Below is a small trained network, with its code and all its weights. Each question gives an input and a target symbol and asks what happens when units are switched off, that is, made to give their printed mean instead of their output.

import numpy as np


def w(rows, s, z=0):
    codes = np.array(rows[::2]) - 128.0
    scale = np.full(codes.shape[1], s)
    scale[-1] = z or s
    return codes * scale


def f(y):
    return np.maximum(y, 0)


def softmax(a):
    e = np.exp(a - a.max(-1, keepdims=True))
    return e / e.sum(-1, keepdims=True)


def log_softmax(a):
    a = a - a.max(-1, keepdims=True)
    return a - np.log(np.exp(a).sum(-1, keepdims=True))


def net(x, mask):
    ids = ['αβγδεζηθλμξπστφψ'.index(c) for c in x.split()]
    T = len(ids)
    res = E[ids] + P[:T]
    u = 0
    for l in range(2):
        r = res
        for j in range(2):
            rows = slice(2 * j, 2 * j + 2)
            q, k, v = (r @ M[l][rows].T for M in (Q, K, V))
            z = softmax(np.where(np.tri(T) > 0, q @ k.T / 2**0.5, -1e9)) @ v
            o = O[l][rows]
            res = res + np.where(mask[u + j], z, o[:, -1]) @ o[:, :-1]
        u += 2
        y = f(res @ A[l][:, :-1].T + A[l][:, -1])
        res = res + np.where(mask[u : u + 16], y, B[l][:, -1]) @ B[l][:, :-1]
        u += 16
    return log_softmax(res[-1] @ U[:, :-1].T + U[:, -1])


Q, K, V, O, A, B = {}, {}, {}, {}, {}, {}
E = w([
[110,102,183],'α',
[122,64,4],'β',
[53,97,38],'γ',
[88,120,161],'δ',
[88,170,96],'ε',
[90,112,109],'ζ',
[98,126,101],'η',
[173,171,185],'θ',
[89,133,167],'λ',
[98,145,176],'μ',
[206,157,44],'ξ',
[141,102,74],'π',
[109,118,110],'σ',
[130,112,200],'τ',
[245,101,179],'φ',
[185,87,30],'ψ',
],0.017)
P = w([
[75,140,134],'0',
[125,161,111],'1',
[151,165,82],'2',
[188,4,137],'3',
[120,156,114],'4',
[148,165,74],'5',
[185,4,132],'6',
[118,154,119],'7',
],0.014)
Q[0] = w([
[149,200,137],'0.h1',
[141,188,126],'0.h1',
[160,70,1],'0.h2',
[253,202,138],'0.h2',
],0.01)
K[0] = w([
[154,170,177],'0.h1',
[188,195,142],'0.h1',
[110,74,196],'0.h2',
[36,77,2],'0.h2',
],0.0088)
V[0] = w([
[30,58,124],'0.h1',
[66,10,154],'0.h1',
[126,209,135],'0.h2',
[3,72,61],'0.h2',
],0.0038)
O[0] = w([
[101,149,179,169],'0.h1',
[181,78,254,167],'0.h1',
[154,152,82,68],'0.h2',
[81,123,94,246],'0.h2',
],0.0043,0.0013)
A[0] = w([
[171,8,207,209],'0.n1',
[177,97,56,154],'0.n2',
[150,98,85,66],'0.n3',
[96,67,115,122],'0.n4',
[115,79,207,101],'0.n5',
[166,64,196,27],'0.n6',
[236,110,134,132],'0.n7',
[135,76,162,135],'0.n8',
[185,239,129,175],'0.n9',
[100,81,144,37],'0.n10',
[51,131,75,174],'0.n11',
[30,163,234,88],'0.n12',
[162,166,118,111],'0.n13',
[159,66,206,3],'0.n14',
[127,241,229,46],'0.n15',
[154,61,173,178],'0.n16',
],0.011,0.0063)
B[0] = w([
[119,198,173,255],'0.n1',
[119,130,184,215],'0.n2',
[86,137,155,156],'0.n3',
[176,106,90,164],'0.n4',
[138,79,177,168],'0.n5',
[140,82,43,165],'0.n6',
[81,119,127,196],'0.n7',
[143,155,147,170],'0.n8',
[116,155,69,184],'0.n9',
[153,210,89,136],'0.n10',
[117,98,160,189],'0.n11',
[120,24,195,164],'0.n12',
[139,150,123,145],'0.n13',
[98,73,23,158],'0.n14',
[255,58,165,150],'0.n15',
[116,209,155,201],'0.n16',
],0.0093,0.0094)
Q[1] = w([
[168,68,191],'1.h1',
[182,132,69],'1.h1',
[145,163,39],'1.h2',
[73,10,228],'1.h2',
],0.013)
K[1] = w([
[166,57,207],'1.h1',
[208,229,119],'1.h1',
[196,217,116],'1.h2',
[57,4,80],'1.h2',
],0.015)
V[1] = w([
[254,45,91],'1.h1',
[122,106,198],'1.h1',
[72,24,105],'1.h2',
[104,126,178],'1.h2',
],0.0082)
O[1] = w([
[228,32,74,74],'1.h1',
[109,29,208,252],'1.h1',
[85,72,2,213],'1.h2',
[87,52,157,204],'1.h2',
],0.0081,0.0043)
A[1] = w([
[102,120,182,180],'1.n1',
[48,92,95,65],'1.n2',
[37,173,137,143],'1.n3',
[153,79,157,11],'1.n4',
[252,141,171,104],'1.n5',
[212,75,153,30],'1.n6',
[101,88,67,141],'1.n7',
[134,128,123,101],'1.n8',
[57,107,178,79],'1.n9',
[123,82,79,121],'1.n10',
[132,160,115,194],'1.n11',
[113,8,161,88],'1.n12',
[151,88,86,97],'1.n13',
[202,121,152,209],'1.n14',
[154,75,69,90],'1.n15',
[81,95,52,47],'1.n16',
],0.011,0.012)
B[1] = w([
[189,151,66,224],'1.n1',
[108,138,30,165],'1.n2',
[65,140,138,192],'1.n3',
[191,146,2,148],'1.n4',
[60,97,185,159],'1.n5',
[82,219,19,148],'1.n6',
[124,65,124,169],'1.n7',
[116,121,161,128],'1.n8',
[91,223,95,192],'1.n9',
[141,93,88,156],'1.n10',
[164,88,51,180],'1.n11',
[111,98,225,250],'1.n12',
[161,165,170,138],'1.n13',
[202,145,125,189],'1.n14',
[164,157,171,143],'1.n15',
[163,219,43,147],'1.n16',
],0.0093,0.014)
U = w([
[33,153,219,116],'α',
[164,61,85,158],'β',
[96,118,74,66],'γ',
[30,82,172,24],'δ',
[34,217,143,64],'ε',
[55,99,121,101],'ζ',
[47,146,129,218],'η',
[244,134,129,154],'θ',
[93,51,153,91],'λ',
[180,30,152,34],'μ',
[155,201,90,104],'ξ',
[149,100,111,241],'π',
[76,125,130,236],'σ',
[151,106,223,181],'τ',
[130,226,183,66],'φ',
[195,89,99,253],'ψ',
],0.011,0.0045)

Each question gives the input, a string of symbols that net reads in full, and the target symbol t.
The units are the heads (2 rows each of Q, K, V and O) and the neurons (one row each of A and B). Each row of codes is followed by its name. A weight is (code - 128) times the scale printed after its matrix; where a second scale follows, it is the last column's (O, A, B and U).
mask holds one flag per unit, layer by layer, with each layer's heads first. A switched-off unit (its flag False) gives its mean, the last column of its rows in O or B, instead of its output. The means were averaged over made-up inputs and are rounded, as every weight is.
A unit's drop is (log p(t) with every unit on - log p(t) with that unit switched off) / (log p(t) with every unit on - log p(t) with every unit switched off).
The circuit of an input: a set's keep is (log p(t) with only the set's units on - log p(t) with every unit switched off) / (log p(t) with every unit on - log p(t) with every unit switched off). Starting from the 12 units with the biggest drops (on a tie, the unit counted first), units are removed one at a time, each time the one whose removal leaves the highest keep (on an exact tie, the one counted first), for as long as the keep stays at least 0.8.
units of the circuit, in order: the units of the circuit, biggest drop first
unit that matters most: the unit with the biggest drop
top k neurons: the k neurons with the biggest drops, biggest first
k most important neurons of layer l: the k neurons of layer l with the biggest drops, biggest first
heads that matter: for each layer, one digit per head in row order, 1 if its drop is at least 0.15 and else 0, layers parted by /
input ε λ β η δ, target δ: unit that matters most => 0.n1
input τ θ α τ θ η, target θ: top 3 neurons => [0.n1; 0.n16; 0.n7]
input α α θ α θ π σ, target α: top 2 neurons => [0.n1; 0.n16]
input α ξ μ, target ξ: heads that matter => 10 / 11
input σ π θ τ π ψ α α, target α: 3 most important neurons of layer 0 => [0.n12; 0.n6; 0.n1]
input τ τ η ε, target τ: top 3 neurons => [0.n15; 1.n12; 0.n12]
input φ δ δ η μ, target μ: top 2 neurons => [0.n15; 0.n1]
input μ ξ γ λ, target μ: top 3 neurons => [0.n5; 0.n15; 0.n12]
input ψ τ θ τ φ, target φ: units of the circuit, in order => [1.h2; 0.n12; 0.n9]
input θ ε σ θ ξ π ψ, target θ: units of the circuit, in order => [0.n12; 1.n14; 1.h2]
input ε ξ ξ ξ θ, target θ: heads that matter => 00 / 00
input ξ σ ξ π α ψ, target ξ: heads that matter => 10 / 11
input ε η ε, target ε: heads that matter => 00 / 11
input ε π ψ ψ ψ τ π, target ε: top 4 neurons => [0.n1; 0.n16; 0.n2; 0.n12]
input θ ψ α θ π η τ, target θ: top neuron => [0.n5]
input τ π ζ ψ δ β μ, target τ: heads that matter => 10 / 10
input ε ψ ψ η, target ε: units of the circuit, in order => [1.h1; 0.n1; 0.n12; 0.n15]
input μ π ψ β, target μ: top 3 neurons => [0.n15; 0.n2; 0.n12]
input α λ λ η θ ξ η, target α: 2 most important neurons of layer 1 => [1.n12; 1.n9]
input α μ α, target α: units of the circuit, in order => [1.h1]
input θ ζ τ η, target θ: heads that matter => 00 / 10
input α ψ θ α θ α φ γ, target γ: 2 most important neurons of layer 0 => [0.n11; 0.n15]
input λ ζ δ τ π α γ, target λ: top 3 neurons => [0.n12; 1.n12; 0.n15]
input ε θ β τ ε α ζ, target ε: heads that matter => 00 / 10
input τ σ ψ α, target τ: top 2 neurons => [0.n1; 0.n5]
input θ ζ ε α τ, target τ: top 2 neurons => [0.n15; 0.n12]
